Below is a small trained network, with its code and all its weights. Each question gives an input and a class and asks what happens when units are switched off, that is, made to give their printed mean instead of their output.

import numpy as np


def w(rows, s, z=0):
    codes = np.array(rows[::2]) - 128.0
    scale = np.full(codes.shape[1], s)
    scale[-1] = z or s
    return codes * scale


def norm(h):
    return h / np.sqrt((h * h).mean(-1, keepdims=True) + 1e-5)


def f(y):
    return np.maximum(y, 0)


def log_softmax(a):
    a = a - a.max(-1, keepdims=True)
    return a - np.log(np.exp(a).sum(-1, keepdims=True))


def net(x, mask):
    res = np.array(x, float).reshape(1, 5) / 4 @ E
    u = 0
    for l in range(2):
        y = f(norm(res) @ A[l][:, :-1].T + A[l][:, -1])
        res = res + np.where(mask[u : u + 9], y, B[l][:, -1]) @ B[l][:, :-1]
        u += 9
    return log_softmax(norm(res)[-1] @ U[:, :-1].T + U[:, -1])


A, B = {}, {}
E = w([
[224,92,119,186,136,188,64],'x0',
[77,163,76,130,140,172,89],'x1',
[77,104,195,192,126,155,158],'x2',
[110,131,138,182,66,41,33],'x3',
[165,116,124,208,244,102,148],'x4',
],0.011)
A[0] = w([
[50,137,50,139,119,236,70,52],'0.n1',
[230,82,202,102,48,111,193,48],'0.n2',
[67,109,209,194,68,231,152,37],'0.n3',
[129,133,164,67,8,211,134,10],'0.n4',
[150,118,155,123,40,158,77,84],'0.n5',
[188,103,130,145,58,203,86,61],'0.n6',
[190,138,85,57,109,141,100,46],'0.n7',
[156,110,134,66,123,239,163,25],'0.n8',
[209,132,147,171,114,211,112,46],'0.n9',
],0.016,0.011)
B[0] = w([
[118,233,180,119,185,108,88,244],'0.n1',
[117,253,172,102,192,122,90,225],'0.n2',
[226,60,176,82,116,20,157,254],'0.n3',
[54,107,17,180,197,83,167,251],'0.n4',
[106,112,81,180,124,111,70,230],'0.n5',
[111,94,158,65,116,205,92,236],'0.n6',
[190,105,87,80,122,70,134,203],'0.n7',
[150,145,163,214,66,197,178,233],'0.n8',
[83,79,135,87,130,184,100,238],'0.n9',
],0.028,0.0065)
A[1] = w([
[53,110,127,68,103,167,137,155],'1.n1',
[146,145,131,97,104,178,234,21],'1.n2',
[124,172,157,115,151,131,116,45],'1.n3',
[130,167,113,84,124,136,107,65],'1.n4',
[40,147,137,43,76,105,204,70],'1.n5',
[186,159,43,58,76,117,142,33],'1.n6',
[122,144,141,161,2,103,45,93],'1.n7',
[158,132,103,189,166,130,138,2],'1.n8',
[135,82,109,156,222,141,149,52],'1.n9',
],0.023,0.0047)
B[1] = w([
[68,120,81,90,29,61,166,213],'1.n1',
[176,163,125,228,29,109,140,230],'1.n2',
[119,197,115,120,121,105,165,220],'1.n3',
[114,87,205,108,152,99,166,194],'1.n4',
[90,84,134,34,76,236,41,219],'1.n5',
[190,29,203,155,192,71,140,194],'1.n6',
[167,186,129,206,96,197,249,203],'1.n7',
[70,98,101,134,152,123,104,183],'1.n8',
[98,119,38,133,151,115,128,254],'1.n9',
],0.019,0.0073)
U = w([
[75,95,26,176,172,93,124,202],'0',
[173,184,142,241,49,164,195,139],'1',
[120,248,198,89,189,99,97,124],'2',
[108,56,138,50,56,184,74,134],'3',
[242,37,169,123,156,44,145,6],'4',
],0.016,0.0023)

Each question gives the input, the list of numbers given to net, and the class t.
The units are the neurons (one row each of A and B). Each row of codes is followed by its name. A weight is (code - 128) times the scale printed after its matrix; where a second scale follows, it is the last column's (A, B and U).
mask holds one flag per neuron, layer by layer. A switched-off neuron (its flag False) gives its mean, the last column of its row in B, instead of its output. The means were averaged over made-up inputs and are rounded, as every weight is.
A unit's drop is (log p(t) with every unit on - log p(t) with that unit switched off) / (log p(t) with every unit on - log p(t) with every unit switched off).
The circuit of an input: a set's keep is (log p(t) with only the set's units on - log p(t) with every unit switched off) / (log p(t) with every unit on - log p(t) with every unit switched off). Starting from the 12 units with the biggest drops (on a tie, the unit counted first), units are removed one at a time, each time the one whose removal leaves the highest keep (on an exact tie, the one counted first), for as long as the keep stays at least 0.8.
units of the circuit, in order: the units of the circuit, biggest drop first
top k neurons: the k neurons with the biggest drops, biggest first
top k neurons in layer l: the k neurons of layer l with the biggest drops, biggest first
input [-7,4,7,0,4], class 3: units of the circuit, in order -> 1.n5
input [-8,-6,7,-5,0], class 3: top 2 neurons -> 1.n5, 0.n1
input [3,7,-7,8,5], class 1: units of the circuit, in order -> 0.n4, 1.n7
input [-4,1,4,-4,-1], class 1: top 3 neurons in layer 0 -> 0.n8, 0.n7, 0.n5
input [3,-3,-4,8,2], class 1: top 2 neurons -> 1.n7, 0.n4
input [6,4,8,-7,7], class 4: top 4 neurons in layer 0 -> 0.n4, 0.n3, 0.n5, 0.n9
input [0,8,-5,-2,-8], class 0: top 4 neurons in layer 0 -> 0.n4, 0.n2, 0.n5, 0.n7
input [2,6,-8,7,6], class 4: top 3 neurons -> 0.n8, 0.n4, 0.n5
input [-2,2,3,8,-8], class 0: top 3 neurons in layer 0 -> 0.n4, 0.n8, 0.n6
input [5,7,4,-5,-6], class 2: top 2 neurons in layer 0 -> 0.n1, 0.n6
input [-4,0,-5,-2,-5], class 0: top 3 neurons in layer 0 -> 0.n4, 0.n3, 0.n6
input [-1,8,3,-7,-4], class 2: top 3 neurons in layer 0 -> 0.n1, 0.n4, 0.n6
input [6,5,-2,0,0], class 3: top 4 neurons -> 0.n6, 0.n9, 0.n2, 1.n1
input [4,4,1,-3,-3], class 2: top 2 neurons -> 0.n1, 0.n6
input [-7,4,-8,6,-3], class 4: units of the circuit, in order -> 1.n6
input [-7,-2,-8,5,-5], class 4: top 4 neurons -> 1.n6, 0.n9, 0.n6, 0.n7
input [-8,-6,0,7,-8], class 0: top 4 neurons -> 0.n4, 0.n5, 0.n6, 0.n8
input [5,-1,1,-8,7], class 1: top 3 neurons in layer 0 -> 0.n4, 0.n5, 0.n8
input [-7,-7,8,8,7], class 1: top 4 neurons in layer 0 -> 0.n4, 0.n3, 0.n2, 0.n1
input [7,-7,0,-8,0], class 1: units of the circuit, in order -> 0.n8
input [-8,-6,6,-3,-3], class 3: top 2 neurons -> 1.n5, 0.n1
input [-7,5,4,0,1], class 3: top 2 neurons -> 1.n5, 0.n2
input [-2,-4,-7,8,-1], class 1: top 2 neurons in layer 0 -> 0.n3, 0.n4
input [-8,1,-2,-6,-8], class 0: top 3 neurons -> 0.n4, 0.n6, 0.n3
input [-6,3,2,3,-2], class 3: top 3 neurons -> 1.n5, 0.n5, 0.n8
